In the rows, zero is written as 128.
Known rows:
skodek: [154 102 156 142 163 156 155  71 118 107 120 143 142 174]
kuvin: [132 120 164 140 120 175 149  99 137  90 122 139 135 110]
nimoti: [135 102 137 152 144 151 152  60 117 129 130 146 137 127]
drerun: [125 132 120 164  99 146 126 108 134 106 147 121 135 141]
zozomi: [139 122 142 159 130 158 135 117 151  68 143 126 148 154]
tagos: [132 115 134 152 138 153 147  89 136  99 145 129 143 111]
pera: [131 130 123 160  84 167 113 102 112 133 129 132 131 180]
drapla: [129 136 110 164 101 157 120 122 146  89 152 122 143 151]
gegru: [151 151 131 120 101 155  98 106 113 126 135 109 142 147]
fubror: [109 103 142 112 161 130 133 175 161  99 135 141 135  60]
tebes: [127 125 140  78 194 131 100 167 128 138 120 124 137  85]
vaflo: [105  93  94 111 189  91 108 148 116 161 142 144 130  95]
kuplur: [107 127 137 118  81  90 151 120 121 168  99 134  88  64]
fletrik: [109 141 145 128  54 110 142 148 125 148  98 128  83 103]
feskistul: [122 137 125 122  58  86 128 140 112 194  95 126  85 111]
zevam: [130 144 146 106 132 138 213  91 134 143  83 137 112  92]
zila: [113 136 128 141  99 131 227 112 154 136  91 140 107  84]

Facts:
(klotur, Δ, tomi); (klotur, Δ, skodek); (klotur, Δ, gote)
(pleskopun, Δ, vofam); (trunas, Δ, grudak); (zila, Δ, feskistul)
(vuklek, Δ, pleskopun); (feskistul, Δ, vaflo); (feskistul, Δ, grudak)
(zozomi, Δ, tomi); (zozomi, Δ, nimoti); (beklal, Δ, flofegi)
(beklal, Δ, gonugel); (tomi, Δ, gote); (kuvin, Δ, tagos)
(gonugel, Δ, vaflo); (gonugel, Δ, grudak); (gonugel, Δ, vubruskik)
(skodek, Δ, nimoti); (fletrik, Δ, grudak); (flofegi, Δ, trunas)
(zupin, Δ, feskistul); (skeka, Δ, vofam); (skeka, Δ, beklal)
(skeka, Δ, pera); (natrol, Δ, rolugrel); (ronor, Δ, vaflo)
(ronor, Δ, tomi); (drerun, Δ, grudak); (drisum, Δ, vaflo)
(drisum, Δ, grudak); (brumor, Δ, vaflo); (gote, Δ, grudak)
(dekluzam, Δ, kuplur); (dekluzam, Δ, grudak); (dekluzam, Δ, nimoti)
(fubror, Δ, grudak); (fubror, Δ, dekluzam); (vaflo, Δ, grudak)
(girepil, Δ, gote); (pera, Δ, grudak); (pera, Δ, feskistul)
(nimoti, Δ, grudak); (vofam, Δ, gote); (fleleska, Δ, vaflo)
(fleleska, Δ, pera); (fleleska, Δ, fotopem); (fotopem, Δ, grudak)
(tagos, Δ, nimoti); (drapla, Δ, ronor); (drapla, Δ, grudak)
(klotur, α, c); (gegru, α, a); (pleskopun, α, c)
(trunas, α, d); (zila, α, d); (vuklek, α, b)
(sigal, α, b); (tebes, α, b); (feskistul, α, c)
(zozomi, α, a); (beklal, α, a); (rolugrel, α, a)
(tomi, α, a); (kuvin, α, a); (storal, α, c)
(gonugel, α, a); (kuplur, α, c); (skodek, α, a)
(fletrik, α, c); (flofegi, α, d); (zelamur, α, c)
(zupin, α, b); (skeka, α, b); (natrol, α, d)
(vubruskik, α, b); (poplon, α, a); (ronor, α, a)
(drerun, α, a); (drisum, α, b); (brumor, α, c)
(zevam, α, d); (gote, α, a); (dekluzam, α, b)
(fubror, α, b); (vaflo, α, b); (girepil, α, b)
(pera, α, a); (nimoti, α, a); (lesom, α, a)
(grudak, α, b); (vofam, α, b); (fleleska, α, a)
(mefam, α, c); (fotopem, α, a); (tagos, α, a)
(drapla, α, a); (klotur, ρ, 110); (gegru, ρ, 110)
(pleskopun, ρ, 110); (trunas, ρ, 76); (zila, ρ, 648)
(vuklek, ρ, 110); (sigal, ρ, 110); (tebes, ρ, 76)
(feskistul, ρ, 648); (zozomi, ρ, 110); (beklal, ρ, 384)
(rolugrel, ρ, 76); (tomi, ρ, 900); (kuvin, ρ, 76)
(storal, ρ, 900); (gonugel, ρ, 648); (kuplur, ρ, 76)
(skodek, ρ, 648); (fletrik, ρ, 316); (flofegi, ρ, 384)
(zelamur, ρ, 384); (zupin, ρ, 900); (skeka, ρ, 110)
(natrol, ρ, 110); (vubruskik, ρ, 900); (poplon, ρ, 648)
(ronor, ρ, 316); (drerun, ρ, 110); (drisum, ρ, 110)
(brumor, ρ, 110); (zevam, ρ, 900); (gote, ρ, 110)
(dekluzam, ρ, 110); (fubror, ρ, 384); (vaflo, ρ, 384)
(girepil, ρ, 384); (pera, ρ, 384); (nimoti, ρ, 76)
(lesom, ρ, 384); (grudak, ρ, 648); (vofam, ρ, 384)
(fleleska, ρ, 648); (mefam, ρ, 110); (fotopem, ρ, 110)
(tagos, ρ, 110); (drapla, ρ, 110)

Rows, some named above:
[123 141 140 101 121 140 214  99 129 136  83 135 113 103]  zevam
[140 125 141  79 195 126 100 161 131 133 123 127 133  96]  tebes
[122 115 127 117 160 137 124 163 139 141 117 137 121  90]  zupin
[131 129 123 102 197  99  83 169 127  98 164 122 152 172]  vuklek
[109 137 120 131  59  83 125 143 111 196  98 123  84 106]  feskistul
[101 140 137 134  66 108 144 149 130 148  99 125  88  92]  fletrik
[172 142 157 115 122 169 110  95  95 135 104 121 137 197]  poplon
[135 142 125 146  53 166 113 103 101 118 124 125 130 204]  beklal
[107 132 110 124  80 115 216 101 139 119  98 142 111  85]  flofegi
[147 120 143 158 139 169 127  98 118 134 132 136 136 188]  ronor
[114 165 129  94  53  85  93 165 127 141 114 103 103  97]  mefam
[119 115 130 118 183 141 124 177 136 135 129 139 127  86]  zupin
[149 122 142 158 138 175 135 105 114 124 129 133 137 187]  ronor
[148 121 145 156 140 168 128 100 115 122 132 135 131 175]  ronor
[152 108 146 153 175 155 131  76  96 123 142 145 143 203]  tomi
[110 145 138 132  86  85 124 168 160  96 136 116 113 128]  klotur
[ 91 155 104 134  43  80 111 177 147 153 119 112  95  85]  brumor
[156 145 144 114  91 165  98 106 102 120 114 122 137 195]  lesom
[111 131 118 124 162 124  87 192 150 103 158 120 137 145]  skeka
[108 116 102 132 153 111 108 189 168 115 150 125 138  68]  drisum
[134 112 142 151 147 151 144  84 137  82 140 129 141  98]  tagos
[105 117 102 123 162 111 112 190 163 111 149 128 135  61]  drisum
[127 158 151  81  41  96  97 147 115 156  95 112  94 138]  zelamur
[127 129 118  83 178 115  89 169 138 120 140 119 145  76]  sigal
[113  74  97 116 241  95 127  95  89 205 132 156 135  93]  grudak
[100 102 121 121 193 121 134 164 168 102 143 136 134  43]  dekluzam
[116 154  86 121 156  84 161 167 204 143 157 103 143  75]  natrol
[104 136 112 128  77 123 217  97 142 122  89 146 110  94]  flofegi
[148 115 118 163 145 121 106  88 107 122 165 132 152 184]  gote
[133 158 155  85  75 110 107 148 106 169  84 117  87 123]  storal
[128 156 127 113  73  68  87 146 112 129 135 111 110 184]  pleskopun
[130 104 130 102 204  86  93 147 113 116 146 139 143 186]  vofam
[138 127 139  83 192 131  99 162 123 132 122 127 138 106]  tebes
[120 106 114 111 191 131 117 141 109 174 128 144 121  88]  vubruskik

